Each row is followed by its class.
6,9,-10,-17,2,26,-51,-13,-6,-8,-6,43,-10,17,14,19,-80,-34,5,39,-8,-3,12,-32,30,16,34,-7,8,-2,-11,15,20 : S
17,-5,0,-7,-43,5,7,23,-9,-13,-23,62,-28,-8,-3,-29,-55,72,2,6,-5,-14,9,-32,15,21,9,1,7,-27,-33,5,31 : Q
-21,0,-10,-7,-41,22,-44,25,-24,-36,7,32,-27,23,19,25,-93,34,-7,-1,-16,-8,-19,-25,17,41,17,21,28,-47,2,8,36 : M
-12,-10,-6,-19,-30,16,-17,12,-14,-32,1,45,-4,27,15,14,-73,51,-8,16,-19,-1,-20,-18,35,22,17,1,20,-22,-21,18,28 : M
-4,0,2,-2,-15,1,-48,-6,3,-23,9,57,-21,3,16,3,-70,35,1,32,-6,1,1,-34,31,18,30,-12,19,-22,-19,7,19 : S
-36,-7,-12,6,-53,17,-30,28,-24,-34,-4,42,-33,20,-13,8,-99,43,-16,-6,-14,-13,-16,-25,17,43,23,12,29,-50,-27,8,58 : M
-40,-29,-10,-3,-43,9,17,22,-13,-21,-22,36,-28,20,-10,24,-51,11,-15,-9,-10,-20,26,4,-10,38,10,14,2,-35,-6,-5,45 : S
-16,-4,-7,3,-39,10,-34,-2,-20,-12,0,58,-21,7,7,-14,-73,50,-10,31,-4,-10,-7,-26,17,34,18,12,23,-36,-25,9,33 : Q
-13,5,-8,-16,-4,19,-51,14,-14,-32,-4,26,-6,24,11,2,-73,63,-12,-3,3,-1,-5,-32,26,17,-9,-10,21,-26,-32,18,28 : M
-17,4,5,-4,-38,-2,-15,-2,-10,-46,-14,49,-23,-9,13,-22,-56,60,-5,14,-5,-2,-16,-29,16,18,2,11,17,-22,-36,1,19 : Q
-12,-10,-20,-6,-50,0,-37,-10,-20,-16,-2,37,-23,40,14,11,-81,42,-19,31,-1,-8,-46,-26,2,37,32,15,23,-31,-28,11,40 : S
-14,-6,-13,-3,-24,10,-13,20,-20,-23,-9,36,-11,9,6,-5,-62,49,-18,12,-4,-4,-10,-28,8,21,28,10,21,-29,-28,16,34 : Q
6,-3,4,-3,-39,6,7,2,-32,-5,-12,39,-15,1,-18,-26,-48,88,-13,62,4,-8,10,-31,13,35,33,-4,16,-13,-27,3,40 : Q
-30,-4,-30,-8,-24,0,-67,17,3,-42,14,65,-39,32,37,28,-113,22,-16,8,-24,2,-25,-8,20,24,22,-18,46,-44,-26,22,31 : S
-18,-5,-11,-7,-29,12,-31,4,-14,-19,-6,22,-13,18,2,18,-67,44,-11,22,-9,-5,-7,-19,14,27,13,6,22,-29,-30,11,38 : M
2,6,-4,8,-22,7,-28,6,5,-21,5,51,-19,6,6,2,-45,38,-8,11,-2,-10,-8,-26,6,28,2,6,24,-15,-4,9,21 : Q
-3,-4,1,8,-35,2,-14,-4,-7,-24,-5,39,-8,11,6,-6,-67,31,-12,37,4,-4,-10,-34,28,29,29,13,9,-19,-17,12,35 : Q
-12,-14,-11,-5,-16,4,-49,-4,-18,-16,-12,38,-22,26,11,17,-66,23,-20,33,6,-9,-6,-27,16,35,32,8,26,-29,-3,15,39 : S
-6,-6,1,-12,-42,12,-17,4,-32,-15,-3,41,-28,17,7,-2,-71,67,-6,38,-11,-3,1,-24,26,28,31,-3,24,-42,-43,9,29 : Q
-6,-3,-14,1,-28,2,-34,-11,4,-18,3,20,-17,2,33,18,-62,2,2,10,-20,-7,-15,-14,12,28,3,41,12,-34,-23,2,14 : S
11,9,0,-22,-19,18,-48,-19,-21,-9,7,54,-14,11,5,-3,-81,77,6,63,-22,2,13,-29,22,19,30,-2,21,-13,-19,12,17 : S
-6,4,-10,-8,-19,7,-51,-9,-10,-40,11,33,-14,20,34,16,-93,38,-7,17,-12,4,-17,-4,35,32,26,-9,35,-21,-33,22,15 : M
-19,-8,-12,-3,-41,19,-24,22,-16,-25,-1,35,-25,16,4,8,-75,45,-16,12,-16,-18,-22,-28,21,33,25,17,20,-43,-29,0,56 : M
-12,-8,2,-6,-13,9,-25,-12,0,-35,4,46,3,10,8,23,-67,23,-5,8,-6,-14,-26,-15,6,31,6,11,20,-13,-14,15,9 : S
-18,2,-15,-5,-30,6,-43,-12,-10,-27,5,38,-11,9,22,-4,-76,46,5,6,-12,-2,-6,-29,16,24,16,-12,28,-41,-10,8,27 : S
-19,-13,-19,14,-21,-3,-23,0,4,-18,1,39,-26,14,15,15,-44,-17,-17,16,-2,-1,-15,-8,-2,32,12,16,19,-26,18,-2,24 : S
-4,-6,0,10,-60,-1,-20,-14,-25,-23,0,61,-37,-13,-5,-11,-82,42,-13,54,2,-19,-9,-25,12,21,33,10,18,-30,-17,-18,34 : Q
-27,-13,-16,-1,-38,7,-18,-4,-8,-31,8,47,-25,24,8,12,-59,21,-12,23,5,-8,-16,-18,-1,26,9,26,18,-27,-25,5,39 : S
-3,-6,-19,-4,-27,5,-41,-6,-15,-18,-1,23,-7,42,3,5,-69,44,-46,26,-8,-6,-11,-14,9,12,11,13,28,-44,-34,14,30 : S
39,15,9,-14,14,17,-84,-34,-6,-2,37,43,-7,14,17,4,-94,84,-7,67,9,12,20,-35,29,43,29,-27,21,2,-3,32,10 : S
-27,6,-5,-16,-47,2,-33,10,-21,-35,10,46,-11,20,39,-4,-96,59,4,13,-28,6,-14,-33,22,21,34,-9,46,-39,-44,24,19 : Q
-29,-9,-21,5,-33,6,-15,8,-20,-10,1,34,-16,25,5,2,-52,28,-21,-5,-5,-2,-13,-11,-24,29,9,5,21,-26,-10,6,35 : S
-2,-15,-1,3,-19,-5,-28,-6,1,-16,6,44,-15,20,18,-23,-60,12,-15,49,1,-16,-14,-13,5,32,23,18,13,-21,-7,-1,18 : S
-3,-4,-16,-6,-10,9,-36,-28,-17,-8,1,28,-8,51,-7,9,-54,43,-20,51,14,-6,6,-19,0,25,23,27,31,-20,-19,6,31 : S
-12,2,-12,-1,-25,5,-24,-1,-17,-15,16,54,-18,23,1,-2,-62,45,-19,29,0,4,-7,-25,10,25,26,-4,36,-18,-13,14,30 : S
-21,-18,-21,-10,-26,2,-19,-14,-15,-27,-14,51,-28,18,4,10,-48,37,-29,25,-5,-11,-7,-14,7,17,-3,32,15,-43,-58,0,45 : S
-16,3,-11,-5,-27,18,-37,12,-19,-27,9,37,-7,15,10,13,-65,18,-1,6,-10,-5,-10,-18,2,44,24,-2,30,-29,-15,11,13 : S
-3,-8,-10,-5,-31,3,-7,-22,-14,-20,-1,38,-10,26,16,5,-84,41,-58,23,-1,-3,-13,-27,-5,36,35,11,17,-19,-24,13,15 : S
-7,3,-11,-14,-43,16,-35,3,-27,-13,-9,75,-19,15,-1,-15,-83,63,-9,34,1,-12,-5,-39,7,30,35,10,21,-41,-29,11,40 : Q
2,-11,-9,-10,-8,22,-37,9,-12,-8,-1,26,-8,35,15,15,-76,48,-10,-2,-8,3,0,-8,26,-20,10,-10,19,-24,-25,21,38 : M
3,8,1,-14,10,10,-43,-7,-3,-3,4,29,7,38,24,12,-83,75,-11,1,6,9,6,-35,23,19,22,-38,37,1,-21,21,24 : S
-20,-14,-14,-5,-28,14,-22,-10,-6,-31,13,40,-21,33,17,20,-64,29,-9,33,-13,-10,-16,-15,9,24,26,21,30,-29,-26,-7,32 : S
-6,-4,-6,2,-24,11,-40,0,-18,-33,1,46,-13,17,14,-1,-85,78,-42,33,4,11,-4,-84,23,42,18,-5,37,-27,-36,12,52 : M
-19,-2,-8,1,-41,7,-36,-4,-19,-30,6,53,-24,14,9,11,-78,31,-16,34,3,-17,-15,-26,10,40,34,12,30,-31,-11,6,39 : S
-22,-16,-18,-18,-32,-7,-8,0,-12,-14,7,36,-18,25,34,21,-84,25,-6,7,-28,-16,-5,-8,13,21,40,2,20,-30,-35,10,28 : S
-5,-10,-4,1,-36,7,-29,20,-22,-63,4,58,-24,8,12,0,-85,61,-18,56,-1,-5,-13,-33,34,44,12,10,34,-35,-25,6,44 : M
-25,-4,-12,4,-26,5,-17,16,-3,-43,-2,41,-17,6,-2,-6,-77,16,-16,-6,0,-14,-25,-32,-2,28,13,19,28,-40,0,6,38 : S

Each row is followed by its class. Each block has new classes.
0,12,17,-12,-3,-13,-6,2,10,10,9,-3,-7,30,3,14,1,-24,-11,9,-19,8,0,9,-4,5,5,-18,-4,6,-8,-4,-3 : L
2,-7,0,-21,4,1,-12,10,2,6,-12,-3,14,4,5,-10,7,17,6,-19,-11,-15,-10,-15,2,-2,2,-3,14,-4,6,25,0 : H
2,18,-1,9,0,4,4,-6,9,14,-3,29,15,6,-5,8,4,2,-9,5,1,2,21,4,-12,1,-1,-1,-6,8,13,-11,-1 : L
-3,10,16,-19,-6,1,-3,7,2,3,-12,-3,20,8,-3,-12,7,3,-1,0,-10,-6,-6,-12,-10,-7,1,-3,6,-7,-3,7,-8 : H
3,3,4,-1,0,1,-4,7,3,5,-9,-16,3,7,12,-6,-4,-16,8,1,-2,2,-15,-12,-3,-11,12,-23,3,0,1,-7,7 : G
12,13,-8,8,4,-12,-21,-12,7,0,3,-8,-17,18,-8,5,-6,-3,-4,-1,-3,2,-14,-15,2,-7,12,-19,2,6,-5,-9,11 : W
1,-5,16,-7,-1,3,5,4,-4,2,7,2,3,3,11,3,-9,-17,-5,-2,-10,9,-6,-4,-8,-3,-6,-2,-15,-2,2,-9,-7 : K
-1,7,1,-2,0,-6,-2,-4,-1,-3,-8,-5,10,-2,-8,-3,-2,-12,11,-4,-1,10,-8,-19,-3,2,4,-12,-4,-7,-1,-7,9 : H
1,1,-3,17,3,-9,4,-9,5,-43,0,-13,-10,2,-23,-5,-1,6,16,2,12,4,-8,-2,2,0,0,-14,3,4,-4,-8,4 : W
-2,-8,-14,4,-1,4,0,-3,-2,3,-7,4,5,-17,-12,-1,4,11,3,-9,11,-6,6,-5,0,5,7,18,7,-3,10,7,0 : H
7,5,11,-15,-9,5,-1,7,1,11,8,7,16,25,6,5,-6,-40,-8,-9,-15,-2,6,-14,-7,12,-2,8,-3,33,6,-3,-1 : L
4,8,-2,1,8,2,3,-1,4,0,-12,19,20,13,0,-1,1,-19,17,-9,0,0,-9,-18,-8,5,1,-23,2,-4,0,-5,8 : G
0,10,-3,-7,-4,0,-15,-4,9,10,4,6,-15,12,-10,11,1,7,-23,6,-12,2,16,3,-1,1,1,6,1,8,-12,1,-7 : L
0,-5,0,5,2,1,-1,1,3,0,-4,-8,-10,0,-4,-3,-3,-20,13,-13,1,3,-7,-16,-1,5,1,-2,1,-5,-6,-8,6 : G
-2,12,-4,6,5,-8,-7,-4,5,0,-15,-8,6,8,-6,-4,1,5,11,0,-5,-5,-6,-15,-2,1,9,-20,9,4,-7,0,10 : V
-1,18,-9,10,2,-7,-1,-4,0,-9,6,-5,-9,-8,-8,17,0,-22,9,20,2,-1,9,-17,3,-4,5,14,-8,0,-15,-22,6 : L
3,3,-2,-12,0,-12,-19,-2,8,3,-8,-17,-18,13,-12,6,-1,6,-7,-3,-11,-8,-4,-7,2,-3,7,-11,17,5,-11,19,-4 : V
0,7,-16,12,12,-2,-9,-4,4,-4,-18,3,-7,13,-1,-4,-1,24,4,-1,2,5,-10,-2,2,-5,14,-21,19,4,-1,8,6 : V
2,2,7,-1,3,-4,-7,5,2,-2,2,-9,-11,4,11,1,-4,2,-11,9,-21,6,-10,3,1,-11,1,-3,-4,-5,-2,-6,-5 : K
-3,-6,9,-2,15,2,-10,10,3,0,-7,-3,-5,7,10,-5,-6,34,-1,-11,-7,6,-18,-10,-10,-10,-1,-9,-3,0,5,6,1 : D
0,8,1,-1,3,-4,-12,0,6,3,-1,-2,-15,-3,-2,-3,-4,7,-8,2,-10,7,-7,-10,-4,-7,3,-3,-1,0,-4,-1,0 : V
-2,38,1,-17,4,-11,-6,3,4,0,-7,-7,-2,15,2,1,1,19,-4,6,-2,4,-6,4,-1,-6,3,-14,9,0,-1,7,-8 : V
-9,8,26,0,-4,4,6,-5,9,11,-4,12,-6,9,-6,5,-3,-34,1,-12,-3,10,-3,9,-13,-1,-16,-11,-12,7,-7,-11,-23 : L
1,-3,10,-5,-5,-4,1,2,6,-3,-1,0,0,13,-7,3,-5,-18,6,1,-2,-1,-3,-9,-6,8,-5,-18,-4,-5,-2,9,-3 : G
3,4,12,-2,-3,4,-2,3,2,-2,6,13,-4,1,0,3,-5,-10,2,-9,-13,17,-2,0,0,-3,-10,6,-18,-1,-2,-8,-14 : K
-6,-3,9,-8,1,4,15,4,1,-9,-10,4,7,5,-5,-1,2,0,12,-11,3,-4,-2,-9,-8,1,-4,-5,-4,-5,6,5,-8 : H
-1,-2,6,6,8,0,0,1,1,-4,1,15,-1,7,22,-6,-21,1,12,-12,2,14,-26,-19,-7,-13,-2,-11,-13,-3,8,-10,1 : W
0,2,12,-1,0,3,-3,8,1,5,-6,-4,12,19,14,-2,0,25,4,-7,-2,4,-16,19,-5,-6,-5,-28,5,-6,3,8,-13 : K
5,-5,16,-8,-2,2,5,7,-3,-7,-13,-17,12,-1,-4,-12,4,-2,17,-14,1,-8,-9,-7,-5,5,-2,-20,3,-14,6,3,-5 : H
-24,-5,10,22,18,6,22,1,13,-20,-26,26,-23,10,-5,4,-2,-3,41,9,29,10,-18,5,-18,-12,-15,-19,-15,-2,-5,-12,-12 : D
3,-2,12,-8,1,-7,-3,6,10,0,6,-10,-3,5,8,5,-5,-40,3,9,-10,0,-3,-13,2,3,6,-21,-3,-4,-3,-14,6 : G
4,9,9,-2,-5,-6,-2,6,5,13,1,0,11,15,5,3,-5,6,-10,11,-8,4,0,8,0,-2,1,-11,3,6,-1,-10,-4 : L
-3,6,25,-2,-5,6,7,10,10,0,0,12,4,-3,12,1,-9,-30,0,5,-4,10,-1,-9,-16,-15,-7,-2,-22,-1,-2,-24,-10 : K
3,-2,17,-11,-5,-6,5,2,-5,-1,-5,-4,8,-1,-2,-8,9,10,3,-5,-2,-9,-1,-18,2,3,0,5,4,-8,-4,3,2 : H
-1,5,-1,12,11,-6,-8,-6,8,0,-9,5,-12,4,-5,1,-6,7,-3,-2,3,7,-8,-8,-5,-8,-5,1,-11,2,-8,-5,0 : V
7,15,-3,1,-5,9,13,-8,-12,3,4,21,28,-3,-10,4,9,4,2,-1,2,-1,18,13,2,8,-1,-8,3,0,5,1,-1 : L
4,3,7,-11,-3,1,-10,6,-11,10,0,4,5,12,7,5,3,-4,-13,-6,-10,-20,4,-2,-4,1,1,-1,0,4,-1,10,-6 : G
2,2,8,5,-1,-2,-6,-1,10,5,7,8,-7,1,1,4,-6,-37,-7,4,-11,10,0,-20,-9,-4,-3,10,-23,1,-5,-20,5 : K
5,0,18,-10,-6,-6,-8,3,5,4,14,-9,-16,11,4,7,-1,-17,-16,3,-12,12,-4,2,2,-3,-2,2,-11,5,-4,-2,-12 : K
-5,1,13,-5,-8,-17,-8,4,1,-6,-7,-28,-19,3,-10,0,-2,24,-12,1,-6,-4,-13,10,-1,1,4,-10,11,1,-8,10,-18 : V
-6,1,-1,10,3,-1,6,-5,2,-6,-10,4,-2,-3,-5,-5,2,9,14,2,10,-1,-3,-7,-4,-5,-1,0,0,-4,-2,0,-1 : H
2,6,15,-2,6,-7,-6,4,4,-1,-3,-1,2,12,7,0,-3,-20,2,-11,-10,6,-24,-17,-7,-1,0,-34,-11,-2,-3,22,-5 : G
-1,-2,8,-4,6,2,-2,0,0,2,10,12,-10,-4,-4,2,-4,-1,2,-1,-3,7,-9,-12,-5,-8,-7,6,-16,2,-3,-8,-9 : D
5,15,-6,8,6,-10,-12,-8,9,5,-12,0,-6,27,-7,0,0,25,-5,7,-1,5,-10,7,-12,0,9,-27,15,5,-10,2,-2 : V
-7,8,4,-3,5,-2,-4,1,11,3,-17,7,12,17,-5,1,2,21,0,-2,0,-2,-2,0,-10,-8,1,-16,9,5,-2,9,-8 : L
-1,-12,9,-6,-3,-13,1,-4,-1,-9,-10,-16,1,14,-10,0,1,6,6,-4,-3,-4,-6,0,-3,11,0,-21,8,-3,-5,12,-5 : H
-9,-3,22,-1,-7,0,8,4,5,-8,8,-2,-20,-9,-2,7,-5,-13,-6,8,-2,8,2,7,1,-4,-11,14,-22,-5,-8,-11,-18 : K
9,15,-2,-8,-5,-12,-2,-3,-5,3,9,-8,8,10,2,-2,-6,-9,-5,14,-11,2,1,-11,3,0,7,0,-1,5,-8,-13,9 : W
11,-1,1,0,-11,-1,-6,0,-1,8,6,-3,8,0,2,-11,-8,13,-12,-19,-12,4,-6,5,4,-4,3,-2,0,-2,5,2,-3 : K
0,5,-5,4,5,-3,-15,-7,2,7,2,-5,-20,5,0,8,-7,3,-16,-2,-7,7,-4,-7,1,-2,10,-2,5,8,-4,-6,8 : K
9,2,-17,-3,7,-6,-11,-5,0,8,-5,15,5,18,6,-1,-1,37,-5,-5,-9,-5,-9,-7,-6,-10,8,-10,13,4,2,9,4 : V

Each row is followed by its class.
0,1,7,2,7,-5,-10,10,-10,3,-5,2,-1,-5,2,-8,-6,-8,3,1,-5,9,-2,11,-8,-17,0,2,4,13,-35,1,3 : <63>
-3,0,6,5,1,2,8,-18,-27,1,-2,-6,8,5,0,-3,8,-22,-8,13,14,-7,14,9,-12,7,-5,7,-1,2,25,-4,2 : <62>
-3,-1,3,-4,2,-4,-7,4,5,2,-2,3,-9,5,2,0,-2,2,0,-16,-3,2,-11,-1,8,12,2,0,-6,-6,2,7,3 : <66>
0,6,16,6,-1,-2,3,-32,-42,1,-7,2,19,1,6,-1,11,-32,-5,16,12,0,16,8,-21,-9,-11,8,4,8,30,-6,-2 : <62>
3,4,4,2,8,-8,-7,11,-11,2,-5,4,5,-9,0,-8,-9,3,2,0,-6,11,-5,7,-8,-24,1,1,2,12,-36,3,3 : <63>
0,-1,8,2,1,1,0,-9,-23,-2,5,0,12,-3,-2,-6,9,-13,2,13,2,-11,11,6,-5,2,-3,1,-2,3,8,-3,-1 : <62>
-2,7,11,-5,0,1,4,0,-24,-8,-1,9,12,-4,0,-6,6,-22,13,-2,-7,-3,-3,0,3,-3,-3,-5,3,-10,-25,-5,-1 : <62>
